Here is a tiny trained network, its code and every weight. The questions are about switching its units off for an input and a target symbol, where a switched-off unit gives its printed mean instead of its output.

import numpy as np


def w(rows, s, z=0):
    codes = np.array(rows[::2]) - 128.0
    scale = np.full(codes.shape[1], s)
    scale[-1] = z or s
    return codes * scale


def f(y):
    return np.maximum(y, 0)


def softmax(a):
    e = np.exp(a - a.max(-1, keepdims=True))
    return e / e.sum(-1, keepdims=True)


def log_softmax(a):
    a = a - a.max(-1, keepdims=True)
    return a - np.log(np.exp(a).sum(-1, keepdims=True))


def net(x, mask):
    ids = ['ΠΨαβγδεζηθλξτφω'.index(c) for c in x.split()]
    T = len(ids)
    res = E[ids] + P[:T]
    u = 0
    for l in range(2):
        r = res
        for j in range(3):
            rows = slice(2 * j, 2 * j + 2)
            q, k, v = (r @ M[l][rows].T for M in (Q, K, V))
            z = softmax(np.where(np.tri(T) > 0, q @ k.T / 2**0.5, -1e9)) @ v
            o = O[l][rows]
            res = res + np.where(mask[u + j], z, o[:, -1]) @ o[:, :-1]
        u += 3
        y = f(res @ A[l][:, :-1].T + A[l][:, -1])
        res = res + np.where(mask[u : u + 4], y, B[l][:, -1]) @ B[l][:, :-1]
        u += 4
    return log_softmax(res[-1] @ U[:, :-1].T + U[:, -1])


Q, K, V, O, A, B = {}, {}, {}, {}, {}, {}
E = w([
[136,147,156],'Π',
[154,178,126],'Ψ',
[185,152,83],'α',
[132,122,163],'β',
[142,112,184],'γ',
[88,68,96],'δ',
[85,69,97],'ε',
[183,145,221],'ζ',
[254,78,196],'η',
[76,87,146],'θ',
[52,116,121],'λ',
[118,158,154],'ξ',
[164,85,183],'τ',
[19,130,186],'φ',
[127,222,102],'ω',
],0.02)
P = w([
[153,93,196],'0',
[87,178,126],'1',
[142,76,138],'2',
[149,104,102],'3',
[146,75,113],'4',
[204,152,25],'5',
[193,166,5],'6',
[136,89,71],'7',
[144,72,79],'8',
],0.0032)
Q[0] = w([
[199,48,132],'0.h1',
[88,25,90],'0.h1',
[182,216,147],'0.h2',
[136,131,93],'0.h2',
[253,212,208],'0.h3',
[83,183,177],'0.h3',
],0.015)
K[0] = w([
[190,70,54],'0.h1',
[76,3,197],'0.h1',
[148,207,183],'0.h2',
[115,181,151],'0.h2',
[228,207,179],'0.h3',
[112,147,203],'0.h3',
],0.016)
V[0] = w([
[109,117,192],'0.h1',
[133,137,101],'0.h1',
[132,83,154],'0.h2',
[140,142,109],'0.h2',
[2,27,132],'0.h3',
[77,84,134],'0.h3',
],0.007)
O[0] = w([
[143,196,53,187],'0.h1',
[116,92,176,101],'0.h1',
[103,205,94,216],'0.h2',
[141,78,141,81],'0.h2',
[221,254,6,4],'0.h3',
[159,176,85,92],'0.h3',
],0.0064,0.0014)
A[0] = w([
[203,182,126,79],'0.n1',
[151,129,252,45],'0.n2',
[40,141,134,105],'0.n3',
[64,169,197,255],'0.n4',
],0.011,0.004)
B[0] = w([
[161,91,196,142],'0.n1',
[49,232,82,254],'0.n2',
[125,168,121,148],'0.n3',
[254,78,130,239],'0.n4',
],0.011,0.0081)
Q[1] = w([
[129,9,116],'1.h1',
[74,158,139],'1.h1',
[92,76,30],'1.h2',
[162,125,105],'1.h2',
[81,154,70],'1.h3',
[202,232,127],'1.h3',
],0.016)
K[1] = w([
[150,2,103],'1.h1',
[90,147,148],'1.h1',
[107,135,29],'1.h2',
[169,124,134],'1.h2',
[172,29,135],'1.h3',
[170,113,210],'1.h3',
],0.019)
V[1] = w([
[125,3,148],'1.h1',
[141,85,143],'1.h1',
[153,119,116],'1.h2',
[183,69,30],'1.h2',
[157,122,205],'1.h3',
[52,204,132],'1.h3',
],0.0062)
O[1] = w([
[2,115,92,1],'1.h1',
[117,111,129,92],'1.h1',
[84,116,131,134],'1.h2',
[29,64,119,111],'1.h2',
[140,78,156,169],'1.h3',
[92,97,84,143],'1.h3',
],0.0059,0.0055)
A[1] = w([
[127,227,137,42],'1.n1',
[136,167,248,2],'1.n2',
[143,182,204,183],'1.n3',
[160,43,161,190],'1.n4',
],0.015,0.0051)
B[1] = w([
[74,206,142,200],'1.n1',
[179,176,18,207],'1.n2',
[136,7,186,255],'1.n3',
[40,150,133,180],'1.n4',
],0.019,0.011)
U = w([
[143,127,119,55],'Π',
[139,136,140,90],'Ψ',
[43,107,145,202],'α',
[141,115,102,3],'β',
[167,40,125,233],'γ',
[140,118,107,9],'δ',
[126,93,3,190],'ε',
[220,146,111,113],'ζ',
[132,123,113,58],'η',
[114,85,155,205],'θ',
[109,179,107,251],'λ',
[144,165,208,110],'ξ',
[135,129,118,89],'τ',
[144,136,118,194],'φ',
[137,117,108,18],'ω',
],0.013,0.0036)

Each question gives the input, a string of symbols that net reads in full, and the target symbol t.
The units are the heads (2 rows each of Q, K, V and O) and the neurons (one row each of A and B). Each row of codes is followed by its name. A weight is (code - 128) times the scale printed after its matrix; where a second scale follows, it is the last column's (O, A, B and U).
mask holds one flag per unit, layer by layer, with each layer's heads first. A switched-off unit (its flag False) gives its mean, the last column of its rows in O or B, instead of its output. The means were averaged over made-up inputs and are rounded, as every weight is.
A unit's drop is (log p(t) with every unit on - log p(t) with that unit switched off) / (log p(t) with every unit on - log p(t) with every unit switched off).
The circuit of an input: a set's keep is (log p(t) with only the set's units on - log p(t) with every unit switched off) / (log p(t) with every unit on - log p(t) with every unit switched off). Starting from the 12 units with the biggest drops (on a tie, the unit counted first), units are removed one at a time, each time the one whose removal leaves the highest keep (on an exact tie, the one counted first), for as long as the keep stays at least 0.8.
units of the circuit, in order: the units of the circuit, biggest drop first
top k neurons: the k neurons with the biggest drops, biggest first
top k neurons in layer l: the k neurons of layer l with the biggest drops, biggest first
heads that matter: for each layer, one digit per head in row order, 1 if its drop is at least 0.15 and else 0, layers parted by /
drop when u is switched off: that unit's drop, to one decimal
input θ τ δ β τ Π, target γ: top 3 neurons	(1.n1, 0.n2, 0.n4)
input φ τ γ φ α Ψ Ψ λ, target λ: top neuron in layer 0	(0.n4)
input λ ξ ω α λ λ φ, target ξ: units of the circuit, in order	(0.h3, 1.n2, 1.n1, 1.h1)
input λ Ψ ζ β Ψ δ α, target α: top 2 neurons	(1.n2, 0.n2)
input φ λ λ β, target γ: heads that matter	001 / 000
input β ζ ζ ω ε ε γ, target γ: heads that matter	000 / 000
input ζ Π λ η λ, target λ: top 3 neurons	(0.n4, 1.n3, 1.n1)
input δ α δ Ψ λ φ ξ, target γ: heads that matter	001 / 000
input α ζ β, target γ: units of the circuit, in order	(1.n1, 0.h3)
input β α ζ γ α β α β, target α: top 3 neurons	(0.n4, 1.n2, 1.n4)
input τ τ Π, target γ: units of the circuit, in order	(1.n1, 0.n2)
input Π β ξ β η β τ δ β, target α: top 3 neurons	(0.n2, 1.n2, 1.n4)
input γ ζ α β λ θ θ ξ, target γ: top 2 neurons	(1.n1, 0.n3)
input α β τ δ β τ φ, target ξ: top 3 neurons	(1.n1, 1.n2, 0.n3)
input φ λ Ψ, target γ: top 2 neurons	(1.n3, 1.n1)
input ξ τ τ Ψ δ ζ, target ζ: top 4 neurons	(1.n2, 0.n2, 1.n3, 0.n4)
input ζ β β β λ ω γ, target γ: top 3 neurons	(0.n2, 1.n3, 1.n1)
input Ψ ε θ β α τ τ Π ζ, target ζ: top 4 neurons	(1.n2, 0.n2, 1.n3, 1.n1)
input β ζ β λ ω, target γ: top 3 neurons in layer 0	(0.n3, 0.n4, 0.n2)
input ε Ψ ω, target γ: top neuron in layer 0	(0.n4)
input β θ θ δ Ψ, target γ: drop when 1.n4 is switched off	-0.1
input λ λ δ α, target α: drop when 1.n4 is switched off	0.1
